Below is a small trained network, with its code and all its weights. Each question gives an input and a target symbol and asks what happens when units are switched off, that is, made to give their printed mean instead of their output.

import numpy as np


def w(rows, s, z=0):
    codes = np.array(rows[::2]) - 128.0
    scale = np.full(codes.shape[1], s)
    scale[-1] = z or s
    return codes * scale


def f(y):
    return np.maximum(y, 0)


def softmax(a):
    e = np.exp(a - a.max(-1, keepdims=True))
    return e / e.sum(-1, keepdims=True)


def log_softmax(a):
    a = a - a.max(-1, keepdims=True)
    return a - np.log(np.exp(a).sum(-1, keepdims=True))


def net(x, mask):
    ids = ['βγζηθξτψω'.index(c) for c in x.split()]
    T = len(ids)
    res = E[ids] + P[:T]
    r = res
    for j in range(3):
        rows = slice(4 * j, 4 * j + 4)
        q, k, v = (r @ M[0][rows].T for M in (Q, K, V))
        z = softmax(np.where(np.tri(T) > 0, q @ k.T / 4**0.5, -1e9)) @ v
        o = O[0][rows]
        res = res + np.where(mask[j], z, o[:, -1]) @ o[:, :-1]
    y = f(res @ A[0][:, :-1].T + A[0][:, -1])
    res = res + np.where(mask[3:7], y, B[0][:, -1]) @ B[0][:, :-1]
    return log_softmax(res[-1] @ U[:, :-1].T + U[:, -1])


Q, K, V, O, A, B = {}, {}, {}, {}, {}, {}
E = w([
[116,145,140,73],'β',
[146,141,100,42],'γ',
[78,207,170,180],'ζ',
[59,150,119,62],'η',
[118,5,196,105],'θ',
[144,214,121,69],'ξ',
[95,140,83,85],'τ',
[167,189,62,165],'ψ',
[20,142,65,101],'ω',
],0.023)
P = w([
[39,61,175,74],'0',
[51,85,147,80],'1',
[58,105,138,91],'2',
[68,122,124,97],'3',
[79,137,119,102],'4',
[83,150,114,111],'5',
[86,164,107,119],'6',
[81,177,94,121],'7',
[90,191,101,124],'8',
[86,207,88,127],'9',
[78,217,90,141],'10',
[90,231,95,140],'11',
[94,243,92,139],'12',
[94,255,88,140],'13',
],0.005)
Q[0] = w([
[220,94,184,152],'h0',
[69,157,144,198],'h0',
[158,104,167,78],'h0',
[68,154,121,153],'h0',
[184,154,130,157],'h1',
[191,94,153,35],'h1',
[198,98,62,130],'h1',
[100,152,36,150],'h1',
[169,107,159,230],'h2',
[162,38,234,252],'h2',
[20,110,118,42],'h2',
[188,128,131,225],'h2',
],0.017)
K[0] = w([
[123,78,125,131],'h0',
[84,176,128,132],'h0',
[113,71,168,109],'h0',
[126,227,78,150],'h0',
[77,172,168,107],'h1',
[172,169,109,69],'h1',
[79,146,109,97],'h1',
[91,61,107,132],'h1',
[117,17,123,138],'h2',
[66,4,127,78],'h2',
[100,233,81,152],'h2',
[147,13,137,137],'h2',
],0.019)
V[0] = w([
[96,14,133,173],'h0',
[51,88,86,98],'h0',
[128,143,156,111],'h0',
[59,153,82,149],'h0',
[132,143,124,184],'h1',
[119,180,73,137],'h1',
[103,114,73,115],'h1',
[127,180,174,113],'h1',
[95,207,119,142],'h2',
[111,171,224,102],'h2',
[176,152,124,10],'h2',
[34,83,128,109],'h2',
],0.012)
O[0] = w([
[80,121,83,181,24],'h0',
[104,82,137,152,175],'h0',
[124,174,141,112,138],'h0',
[129,61,178,147,220],'h0',
[132,150,80,105,62],'h1',
[214,197,108,146,161],'h1',
[232,133,169,133,207],'h1',
[74,184,112,157,124],'h1',
[25,134,120,135,254],'h2',
[102,206,209,127,149],'h2',
[134,116,161,2,141],'h2',
[130,62,171,164,162],'h2',
],0.0094,0.0099)
A[0] = w([
[80,199,111,70,205],'n0',
[30,102,154,172,3],'n1',
[233,2,92,54,70],'n2',
[32,164,41,173,84],'n3',
],0.006,0.004)
B[0] = w([
[140,139,90,174,254],'n0',
[82,134,67,79,224],'n1',
[164,5,60,129,175],'n2',
[202,112,168,59,189],'n3',
],0.012,0.01)
U = w([
[143,84,228,106,89],'β',
[150,74,128,56,51],'γ',
[87,150,157,191,255],'ζ',
[110,85,187,77,58],'η',
[87,104,92,73,20],'θ',
[156,142,172,40,63],'ξ',
[168,77,155,119,126],'τ',
[152,131,3,131,185],'ψ',
[112,72,101,173,156],'ω',
],0.0079,0.0086)

Each question gives the input, a string of symbols that net reads in full, and the target symbol t.
The units are the heads (4 rows each of Q, K, V and O) and the neurons (one row each of A and B). Each row of codes is followed by its name. A weight is (code - 128) times the scale printed after its matrix; where a second scale follows, it is the last column's (O, A, B and U).
mask holds one flag per unit, heads first, then neurons. A switched-off unit (its flag False) gives its mean, the last column of its rows in O or B, instead of its output. The means were averaged over made-up inputs and are rounded, as every weight is.
A unit's drop is (log p(t) with every unit on - log p(t) with that unit switched off) / (log p(t) with every unit on - log p(t) with every unit switched off).
The circuit of an input: a set's keep is (log p(t) with only the set's units on - log p(t) with every unit switched off) / (log p(t) with every unit on - log p(t) with every unit switched off). Starting from all 7 units, units are removed one at a time, each time the one whose removal leaves the highest keep (on an exact tie, the one counted first), for as long as the keep stays at least 0.8.
units of the circuit, in order: the units of the circuit, biggest drop first
unit that matters most: the unit with the biggest drop
top k neurons: the k neurons with the biggest drops, biggest first
which heads matter: for each layer, one digit per head in row order, 1 if its drop is at least 0.15 and else 0, layers parted by /
drop of u: that unit's drop, to one decimal
input ω η γ ξ η ω ω, target ξ: units of the circuit, in order => h2; h0
input γ ζ ω ψ ω η ω η β, target ψ: units of the circuit, in order => h2
input ω γ τ τ θ η, target η: units of the circuit, in order => h2; h1
input τ γ ψ η, target ψ: units of the circuit, in order => h2; h1
input ω γ η ω τ ω ζ θ ψ ω ω γ η, target θ: which heads matter => 011
input ω γ ω ω ζ β ψ γ γ, target ψ: which heads matter => 001
input ω ω τ γ ω ω ω β, target β: units of the circuit, in order => h2; n1; h0
input ξ ω ζ γ γ ζ θ γ ω ψ γ ζ ζ, target β: units of the circuit, in order => h2; h0
input ξ ω ω θ ω ω ζ ω ω ω ψ, target τ: which heads matter => 001
input ζ β θ τ η ω ω ω, target θ: units of the circuit, in order => n1; h1
input ζ τ θ, target ω: which heads matter => 101
input ω ω η γ τ ω ζ ω ω β β ω θ ω, target θ: units of the circuit, in order => h1; n1
input ψ γ γ η ω, target ψ: which heads matter => 011
input ω γ ξ β γ ψ γ τ, target ψ: top 2 neurons => n3; n2
input ζ η ω ω γ ω ω ζ β, target ζ: units of the circuit, in order => h2
input β ξ γ ω ξ ξ ω γ ξ ψ γ ζ ξ τ, target ξ: which heads matter => 101
input ω ω τ, target τ: which heads matter => 011
input ω γ ω τ ξ β β, target ξ: which heads matter => 001
input β ξ η ω ξ, target ξ: which heads matter => 101
input ω ω ζ ψ ζ θ ξ η ξ ω γ, target ψ: unit that matters most => h0
input η γ η ω ω ω η β, target β: top 2 neurons => n1; n0
input ω ω γ ω ω ω, target ω: drop of h1 => 0.2
input β ψ θ, target ω: drop of h2 => 0.4
input ζ ω τ ω ζ ω ω ω γ τ, target ζ: drop of h2 => 0.9
